Below is a small trained network, with its code and all its weights. Each question gives an input and a class and asks what happens when units are switched off, that is, made to give their printed mean instead of their output.

import numpy as np


def w(rows, s, z=0):
    codes = np.array(rows[::2]) - 128.0
    scale = np.full(codes.shape[1], s)
    scale[-1] = z or s
    return codes * scale


def norm(h):
    return h / np.sqrt((h * h).mean(-1, keepdims=True) + 1e-5)


def f(y):
    return np.maximum(y, 0)


def log_softmax(a):
    a = a - a.max(-1, keepdims=True)
    return a - np.log(np.exp(a).sum(-1, keepdims=True))


def net(x, mask):
    res = np.array(x, float).reshape(1, 3) / 4 @ E
    u = 0
    for l in range(2):
        y = f(norm(res) @ A[l][:, :-1].T + A[l][:, -1])
        res = res + np.where(mask[u : u + 3], y, B[l][:, -1]) @ B[l][:, :-1]
        u += 3
    return log_softmax(norm(res)[-1] @ U[:, :-1].T + U[:, -1])


A, B = {}, {}
E = w([
[252,195,114,78,138],'x0',
[150,67,151,57,171],'x1',
[212,1,141,236,104],'x2',
],0.00051)
A[0] = w([
[117,227,85,246,2,59],'0.n0',
[243,169,144,148,148,29],'0.n1',
[112,43,160,146,111,1],'0.n2',
],0.002,0.00088)
B[0] = w([
[157,32,159,39,220,246],'0.n0',
[109,194,4,69,102,208],'0.n1',
[117,229,51,61,129,172],'0.n2',
],0.0027,0.0012)
A[1] = w([
[233,51,106,236,69,147],'1.n0',
[6,62,158,171,119,94],'1.n1',
[120,143,92,77,196,249],'1.n2',
],0.0024,0.0012)
B[1] = w([
[40,189,178,100,145,175],'1.n0',
[254,192,84,85,128,174],'1.n1',
[117,82,155,203,124,252],'1.n2',
],0.0032,0.0029)
U = w([
[202,181,48,76,126,164],'0',
[40,193,190,117,149,155],'1',
[151,46,163,111,178,156],'2',
[126,91,113,202,91,141],'3',
[108,111,124,135,24,2],'4',
[115,114,134,136,11,3],'5',
],0.011,0.0081)

Each question gives the input, the list of numbers given to net, and the class t.
The units are the neurons (one row each of A and B). Each row of codes is followed by its name. A weight is (code - 128) times the scale printed after its matrix; where a second scale follows, it is the last column's (A, B and U).
mask holds one flag per neuron, layer by layer. A switched-off neuron (its flag False) gives its mean, the last column of its row in B, instead of its output. The means were averaged over made-up inputs and are rounded, as every weight is.
A unit's drop is (log p(t) with every unit on - log p(t) with that unit switched off) / (log p(t) with every unit on - log p(t) with every unit switched off).
The circuit of an input: a set's keep is (log p(t) with only the set's units on - log p(t) with every unit switched off) / (log p(t) with every unit on - log p(t) with every unit switched off). Starting from all 6 units, units are removed one at a time, each time the one whose removal leaves the highest keep (on an exact tie, the one counted first), for as long as the keep stays at least 0.8.
circuit, biggest first: the units of the circuit, biggest drop first
top k neurons: the k neurons with the biggest drops, biggest first
top k neurons in layer l: the k neurons of layer l with the biggest drops, biggest first
drop of u: that unit's drop, to one decimal
input [-2,3,-1], class 3: circuit, biggest first => 0.n0; 1.n0
input [2,-1,1], class 3: top 4 neurons => 1.n1; 1.n2; 0.n2; 1.n0
input [-2,4,7], class 1: top 2 neurons => 1.n0; 0.n0
input [-8,8,-3], class 0: top neuron in layer 0 => 0.n0
input [7,-8,3], class 2: top 2 neurons => 0.n0; 1.n1
input [3,8,-5], class 2: circuit, biggest first => 1.n0; 1.n2; 1.n1
input [3,2,-1], class 3: circuit, biggest first => 1.n1; 1.n2; 1.n0; 0.n0
input [-3,3,-1], class 3: top 2 neurons => 0.n2; 1.n2
input [-5,-4,-5], class 0: top 2 neurons => 1.n1; 1.n0
input [-6,5,3], class 0: top 2 neurons => 1.n1; 0.n0
input [-1,1,-3], class 3: top 3 neurons => 1.n0; 0.n0; 1.n2
input [3,-6,-5], class 2: top 2 neurons => 0.n0; 1.n0
input [-3,-7,8], class 1: top 2 neurons => 1.n0; 1.n2
input [4,-8,2], class 2: top 2 neurons => 0.n0; 1.n1
input [-5,-5,5], class 0: top 2 neurons => 1.n1; 1.n2
input [-3,5,6], class 1: circuit, biggest first => 1.n0; 0.n0
input [-5,1,1], class 0: top neuron in layer 1 => 1.n1
input [-5,-7,3], class 2: top 2 neurons => 0.n0; 0.n1
input [-7,-7,8], class 1: top 2 neurons => 1.n0; 1.n2
input [5,-8,-5], class 2: top 2 neurons in layer 0 => 0.n0; 0.n2
input [-3,2,5], class 1: top 2 neurons => 1.n0; 0.n0
input [4,-8,6], class 2: top 2 neurons in layer 0 => 0.n0; 0.n1
input [-6,3,-1], class 0: top neuron in layer 0 => 0.n0
input [4,-5,-4], class 2: top 2 neurons in layer 0 => 0.n0; 0.n2
input [0,0,-3], class 3: drop of 1.n1 => -0.1
input [-7,-4,-1], class 0: drop of 1.n1 => 1.0
input [-1,0,5], class 1: drop of 1.n0 => 0.7
input [2,0,6], class 1: drop of 1.n0 => 1.1
